Below are the code and all the weights of a small trained network. Each question names an input and a class and asks about switching units off, where a switched-off unit gives its printed mean instead of its output.

import numpy as np


def w(rows, s, z=0):
    codes = np.array(rows[::2]) - 128.0
    scale = np.full(codes.shape[1], s)
    scale[-1] = z or s
    return codes * scale


def f(y):
    return y / 2 * (1 + np.tanh(0.7978845608 * (y + 0.044715 * y**3)))


def log_softmax(a):
    a = a - a.max(-1, keepdims=True)
    return a - np.log(np.exp(a).sum(-1, keepdims=True))


def net(x, mask):
    res = np.array(x, float).reshape(1, 3) / 4 @ E
    y = f(res @ A[0][:, :-1].T + A[0][:, -1])
    res = res + np.where(mask, y, B[0][:, -1]) @ B[0][:, :-1]
    return log_softmax(res[-1] @ U[:, :-1].T + U[:, -1])


A, B = {}, {}
E = w([
[211,82,112,212,184,112],'x0',
[131,245,171,100,242,79],'x1',
[139,212,125,164,52,1],'x2',
],0.0098)
A[0] = w([
[155,170,128,157,96,22,86],'n0',
[142,88,91,156,53,154,135],'n1',
[147,118,68,202,170,100,83],'n2',
[44,156,149,42,105,169,73],'n3',
[135,82,104,147,78,130,72],'n4',
[145,155,122,96,178,100,104],'n5',
[159,92,147,69,170,177,134],'n6',
[142,174,206,78,247,110,117],'n7',
[127,152,193,130,156,124,88],'n8',
[181,87,74,207,206,128,126],'n9',
[143,192,71,179,75,82,77],'n10',
[2,124,153,33,88,99,111],'n11',
[251,105,109,138,164,122,91],'n12',
[98,97,127,111,206,200,85],'n13',
[86,192,193,87,167,137,87],'n14',
[142,118,112,112,187,211,109],'n15',
[93,107,90,175,68,166,79],'n16',
[111,90,66,159,72,121,111],'n17',
[161,186,131,126,195,132,84],'n18',
[81,113,151,146,173,171,98],'n19',
[238,116,134,166,182,124,93],'n20',
[54,115,152,59,109,100,69],'n21',
[103,131,134,135,161,105,251],'n22',
[207,101,126,168,146,112,120],'n23',
[102,185,147,155,204,92,97],'n24',
[126,139,147,152,81,57,150],'n25',
[219,95,186,182,110,78,139],'n26',
],0.012,0.013)
B[0] = w([
[213,174,173,68,24,160,211],'n0',
[180,29,103,116,133,91,219],'n1',
[51,166,89,56,68,114,158],'n2',
[61,156,98,40,149,27,187],'n3',
[151,88,33,18,62,207,163],'n4',
[137,84,96,80,104,170,161],'n5',
[189,178,220,68,81,116,197],'n6',
[186,51,43,133,156,79,240],'n7',
[127,101,91,3,61,160,144],'n8',
[43,155,142,93,153,50,211],'n9',
[174,220,176,63,4,151,191],'n10',
[11,168,139,162,181,17,218],'n11',
[20,169,102,100,94,104,174],'n12',
[232,239,187,23,24,191,196],'n13',
[109,82,64,88,108,121,188],'n14',
[206,197,194,109,6,108,195],'n15',
[139,62,46,62,99,139,173],'n16',
[174,110,85,96,131,62,192],'n17',
[132,80,23,100,57,104,172],'n18',
[148,155,160,59,37,124,157],'n19',
[17,141,105,60,123,102,183],'n20',
[52,177,63,21,60,105,155],'n21',
[147,63,197,244,214,97,251],'n22',
[48,140,112,96,158,88,178],'n23',
[178,70,37,113,92,59,191],'n24',
[187,160,200,113,104,113,213],'n25',
[85,157,152,115,175,83,200],'n26',
],0.0078,0.012)
U = w([
[192,179,208,111,88,125,118],'0',
[162,36,71,115,120,115,87],'1',
[13,156,147,113,132,107,107],'2',
[162,70,250,184,203,116,251],'3',
[116,138,148,180,152,173,101],'4',
[154,137,159,170,161,182,100],'5',
],0.015,0.018)

Each question gives the input, the list of numbers given to net, and the class t.
The units are the neurons (one row each of A and B). Each row of codes is followed by its name. A weight is (code - 128) times the scale printed after its matrix; where a second scale follows, it is the last column's (A, B and U).
mask holds one flag per neuron, in row order. A switched-off neuron (its flag False) gives its mean, the last column of its row in B, instead of its output. The means were averaged over made-up inputs and are rounded, as every weight is.
A unit's drop is (log p(t) with every unit on - log p(t) with that unit switched off) / (log p(t) with every unit on - log p(t) with every unit switched off).
The circuit of an input: a set's keep is (log p(t) with only the set's units on - log p(t) with every unit switched off) / (log p(t) with every unit on - log p(t) with every unit switched off). Starting from the 12 units with the biggest drops (on a tie, the unit counted first), units are removed one at a time, each time the one whose removal leaves the highest keep (on an exact tie, the one counted first), for as long as the keep stays at least 0.8.
units of the circuit, in order: the units of the circuit, biggest drop first
k most important neurons: the k neurons with the biggest drops, biggest first
drop when u is switched off: that unit's drop, to one decimal
input [-6,8,-3], class 1: units of the circuit, in order	[n7]
input [-6,-3,-5], class 2: 3 most important neurons	[n11; n3; n0]
input [3,-7,-7], class 0: 4 most important neurons	[n13; n15; n6; n7]
input [6,7,4], class 1: 2 most important neurons	[n7; n24]
input [4,-4,-4], class 0: 2 most important neurons	[n7; n15]
input [-5,3,4], class 2: 2 most important neurons	[n11; n13]
input [-8,-7,-5], class 2: 2 most important neurons	[n11; n3]
input [-6,-6,-6], class 0: 2 most important neurons	[n13; n6]
input [-6,5,-7], class 0: 3 most important neurons	[n13; n15; n6]
input [-7,0,6], class 2: 2 most important neurons	[n11; n13]
input [-5,5,-4], class 1: 3 most important neurons	[n7; n14; n9]
input [-6,7,-5], class 1: drop when n18 is switched off	0.0
input [2,-1,3], class 3: drop when n15 is switched off	0.1
input [-6,-7,-8], class 0: units of the circuit, in order	[n13]
input [-6,-2,4], class 2: drop when n11 is switched off	0.5
